Below is a small trained network, with its code and all its weights. Each question gives an input and a class and asks what happens when units are switched off, that is, made to give their printed mean instead of their output.

import numpy as np


def w(rows, s, z=0):
    codes = np.array(rows[::2]) - 128.0
    scale = np.full(codes.shape[1], s)
    scale[-1] = z or s
    return codes * scale


def f(y):
    return y / 2 * (1 + np.tanh(0.7978845608 * (y + 0.044715 * y**3)))


def log_softmax(a):
    a = a - a.max(-1, keepdims=True)
    return a - np.log(np.exp(a).sum(-1, keepdims=True))


def net(x, mask):
    res = np.array(x, float).reshape(1, 8) / 4 @ E
    y = f(res @ A[0][:, :-1].T + A[0][:, -1])
    res = res + np.where(mask, y, B[0][:, -1]) @ B[0][:, :-1]
    return log_softmax(res[-1] @ U[:, :-1].T + U[:, -1])


A, B = {}, {}
E = w([
[255,139,76],'x0',
[190,128,91],'x1',
[96,58,143],'x2',
[137,128,143],'x3',
[190,96,216],'x4',
[151,195,188],'x5',
[156,217,144],'x6',
[94,221,143],'x7',
],0.0076)
A[0] = w([
[142,78,163,254],'neuron 1',
[111,141,94,10],'neuron 2',
[40,106,77,53],'neuron 3',
[128,204,48,111],'neuron 4',
[174,78,129,28],'neuron 5',
[148,226,82,83],'neuron 6',
[113,124,73,19],'neuron 7',
[253,53,126,143],'neuron 8',
[191,89,134,149],'neuron 9',
[74,202,252,86],'neuron 10',
[93,117,96,157],'neuron 11',
[51,39,31,127],'neuron 12',
[137,78,126,38],'neuron 13',
],0.013,0.0042)
B[0] = w([
[160,121,46,197],'neuron 1',
[103,160,200,123],'neuron 2',
[54,104,152,189],'neuron 3',
[102,145,247,211],'neuron 4',
[139,104,150,155],'neuron 5',
[165,214,195,215],'neuron 6',
[134,147,213,132],'neuron 7',
[203,66,62,254],'neuron 8',
[161,115,96,186],'neuron 9',
[105,169,6,253],'neuron 10',
[101,96,139,159],'neuron 11',
[84,10,136,236],'neuron 12',
[145,187,158,140],'neuron 13',
],0.022,0.0086)
U = w([
[106,68,132,117],'0',
[152,93,79,255],'1',
[253,80,110,45],'2',
[108,192,45,72],'3',
[202,197,218,148],'4',
],0.0063,0.0042)

Each question gives the input, the list of numbers given to net, and the class t.
The units are the neurons (one row each of A and B). Each row of codes is followed by its name. A weight is (code - 128) times the scale printed after its matrix; where a second scale follows, it is the last column's (A, B and U).
mask holds one flag per neuron, in row order. A switched-off neuron (its flag False) gives its mean, the last column of its row in B, instead of its output. The means were averaged over made-up inputs and are rounded, as every weight is.
A unit's drop is (log p(t) with every unit on - log p(t) with that unit switched off) / (log p(t) with every unit on - log p(t) with every unit switched off).
The circuit of an input: a set's keep is (log p(t) with only the set's units on - log p(t) with every unit switched off) / (log p(t) with every unit on - log p(t) with every unit switched off). Starting from the 12 units with the biggest drops (on a tie, the unit counted first), units are removed one at a time, each time the one whose removal leaves the highest keep (on an exact tie, the one counted first), for as long as the keep stays at least 0.8.
units of the circuit, in order: the units of the circuit, biggest drop first
k most important neurons: the k neurons with the biggest drops, biggest first
drop of u: that unit's drop, to one decimal
input [-5,0,1,3,8,8,3,1], class 3: units of the circuit, in order	(neuron 10)
input [0,-1,-8,8,-3,-1,-6,-4], class 0: units of the circuit, in order	(neuron 10; neuron 12)
input [-5,-7,-1,-4,0,8,-3,-7], class 3: units of the circuit, in order	(neuron 10; neuron 12)
input [-5,1,7,7,-5,-1,1,5], class 0: units of the circuit, in order	(neuron 12; neuron 3)
input [-1,-7,5,-5,1,-1,6,-1], class 3: 3 most important neurons	(neuron 12; neuron 8; neuron 10)
input [-1,-5,0,1,-6,-1,7,1], class 4: units of the circuit, in order	(neuron 4; neuron 6)
input [-1,-3,2,0,-1,1,1,3], class 3: units of the circuit, in order	(neuron 12; neuron 10)
input [-6,2,2,5,-8,1,7,7], class 4: 3 most important neurons	(neuron 4; neuron 6; neuron 1)
input [2,-1,6,-7,4,1,-2,-3], class 2: 2 most important neurons	(neuron 8; neuron 10)
input [7,-3,6,-3,-6,-5,-2,-7], class 0: 2 most important neurons	(neuron 12; neuron 3)
input [2,0,5,7,-6,-1,-3,-7], class 0: 3 most important neurons	(neuron 12; neuron 10; neuron 3)
input [-6,-5,-3,-1,1,8,4,6], class 3: drop of neuron 10	2.9
input [7,8,6,-2,-4,-7,8,6], class 4: drop of neuron 10	0.0
input [-4,0,5,0,8,-4,-7,-8], class 2: drop of neuron 1	0.1
input [-4,1,4,1,7,-2,2,-5], class 2: drop of neuron 13	0.0
input [6,3,-5,-2,-3,4,2,-3], class 4: units of the circuit, in order	(neuron 6)
